Here is a tiny trained network, its code and every weight. The questions are about switching its units off for an input and a class, where a switched-off unit gives its printed mean instead of its output.

import numpy as np


def w(rows, s, z=0):
    codes = np.array(rows[::2]) - 128.0
    scale = np.full(codes.shape[1], s)
    scale[-1] = z or s
    return codes * scale


def norm(h):
    return h / np.sqrt((h * h).mean(-1, keepdims=True) + 1e-5)


def f(y):
    return y / 2 * (1 + np.tanh(0.7978845608 * (y + 0.044715 * y**3)))


def log_softmax(a):
    a = a - a.max(-1, keepdims=True)
    return a - np.log(np.exp(a).sum(-1, keepdims=True))


def net(x, mask):
    res = np.array(x, float).reshape(1, 4) / 4 @ E
    u = 0
    for l in range(2):
        y = f(norm(res) @ A[l][:, :-1].T + A[l][:, -1])
        res = res + np.where(mask[u : u + 9], y, B[l][:, -1]) @ B[l][:, :-1]
        u += 9
    return log_softmax(norm(res)[-1] @ U[:, :-1].T + U[:, -1])


A, B = {}, {}
E = w([
[193,112,22,164],'x0',
[122,161,46,10],'x1',
[254,31,119,34],'x2',
[92,130,114,162],'x3',
],0.0058)
A[0] = w([
[161,20,204,93,254],'L0N1',
[142,99,179,181,173],'L0N2',
[165,77,201,225,179],'L0N3',
[151,167,109,28,147],'L0N4',
[111,205,57,190,61],'L0N5',
[43,254,20,13,110],'L0N6',
[91,88,66,135,122],'L0N7',
[179,89,71,155,12],'L0N8',
[65,133,198,55,197],'L0N9',
],0.0088,0.0023)
B[0] = w([
[167,90,144,218,204],'L0N1',
[60,49,39,126,160],'L0N2',
[74,68,8,102,195],'L0N3',
[96,71,118,171,193],'L0N4',
[198,189,140,93,171],'L0N5',
[101,51,127,145,254],'L0N6',
[179,137,155,197,139],'L0N7',
[223,218,44,138,144],'L0N8',
[177,96,117,255,185],'L0N9',
],0.006,0.0072)
A[1] = w([
[138,127,75,103,111],'L1N1',
[78,99,65,185,115],'L1N2',
[1,219,131,118,147],'L1N3',
[156,48,154,211,254],'L1N4',
[118,228,154,188,92],'L1N5',
[16,212,98,113,143],'L1N6',
[237,113,213,109,79],'L1N7',
[236,186,41,132,142],'L1N8',
[84,88,95,85,189],'L1N9',
],0.009,0.0036)
B[1] = w([
[134,74,179,200,141],'L1N1',
[170,45,145,186,203],'L1N2',
[197,132,107,126,164],'L1N3',
[99,211,164,186,254],'L1N4',
[203,36,210,79,138],'L1N5',
[205,84,124,83,161],'L1N6',
[167,43,158,138,143],'L1N7',
[104,197,186,174,184],'L1N8',
[1,96,27,145,167],'L1N9',
],0.007,0.0092)
U = w([
[88,47,67,141,197],'0',
[230,61,165,148,150],'1',
[149,145,136,166,217],'2',
[184,71,138,161,116],'3',
[95,132,120,120,17],'4',
[152,125,176,29,3],'5',
[127,175,173,3,13],'6',
],0.012,0.0051)

Each question gives the input, the list of numbers given to net, and the class t.
The units are the neurons (one row each of A and B). Each row of codes is followed by its name. A weight is (code - 128) times the scale printed after its matrix; where a second scale follows, it is the last column's (A, B and U).
mask holds one flag per neuron, layer by layer. A switched-off neuron (its flag False) gives its mean, the last column of its row in B, instead of its output. The means were averaged over made-up inputs and are rounded, as every weight is.
A unit's drop is (log p(t) with every unit on - log p(t) with that unit switched off) / (log p(t) with every unit on - log p(t) with every unit switched off).
The circuit of an input: a set's keep is (log p(t) with only the set's units on - log p(t) with every unit switched off) / (log p(t) with every unit on - log p(t) with every unit switched off). Starting from the 12 units with the biggest drops (on a tie, the unit counted first), units are removed one at a time, each time the one whose removal leaves the highest keep (on an exact tie, the one counted first), for as long as the keep stays at least 0.8.
circuit, biggest first: the units of the circuit, biggest drop first
unit that matters most: the unit with the biggest drop
k most important neurons: the k neurons with the biggest drops, biggest first
k most important neurons of layer l: the k neurons of layer l with the biggest drops, biggest first
drop when u is switched off: that unit's drop, to one decimal
input [-3,-8,0,2], class 0: circuit, biggest first	L0N3, L0N2
input [6,1,4,-4], class 2: unit that matters most	L1N8
input [-8,4,6,4], class 2: 2 most important neurons	L1N4, L0N9
input [0,5,-6,5], class 1: 2 most important neurons	L0N3, L0N5
input [7,4,0,3], class 2: 3 most important neurons	L1N8, L0N3, L0N2
input [-5,0,-7,1], class 1: 3 most important neurons	L1N5, L1N6, L1N3
input [5,-7,1,-3], class 0: 3 most important neurons	L0N3, L0N2, L0N9
input [2,-5,-4,-5], class 0: 2 most important neurons	L0N3, L0N2
input [-7,4,4,-5], class 2: 3 most important neurons of layer 0	L0N9, L0N4, L0N1
input [-3,-2,-7,1], class 1: 2 most important neurons	L1N5, L1N6
input [-6,2,-6,0], class 1: 2 most important neurons of layer 0	L0N1, L0N4
input [-8,-1,-8,-8], class 1: drop when L0N6 is switched off	0.1
input [7,5,1,7], class 2: drop when L0N2 is switched off	0.3
input [-5,-5,4,4], class 0: circuit, biggest first	L0N3
input [-5,3,-6,-3], class 1: drop when L0N6 is switched off	-0.1
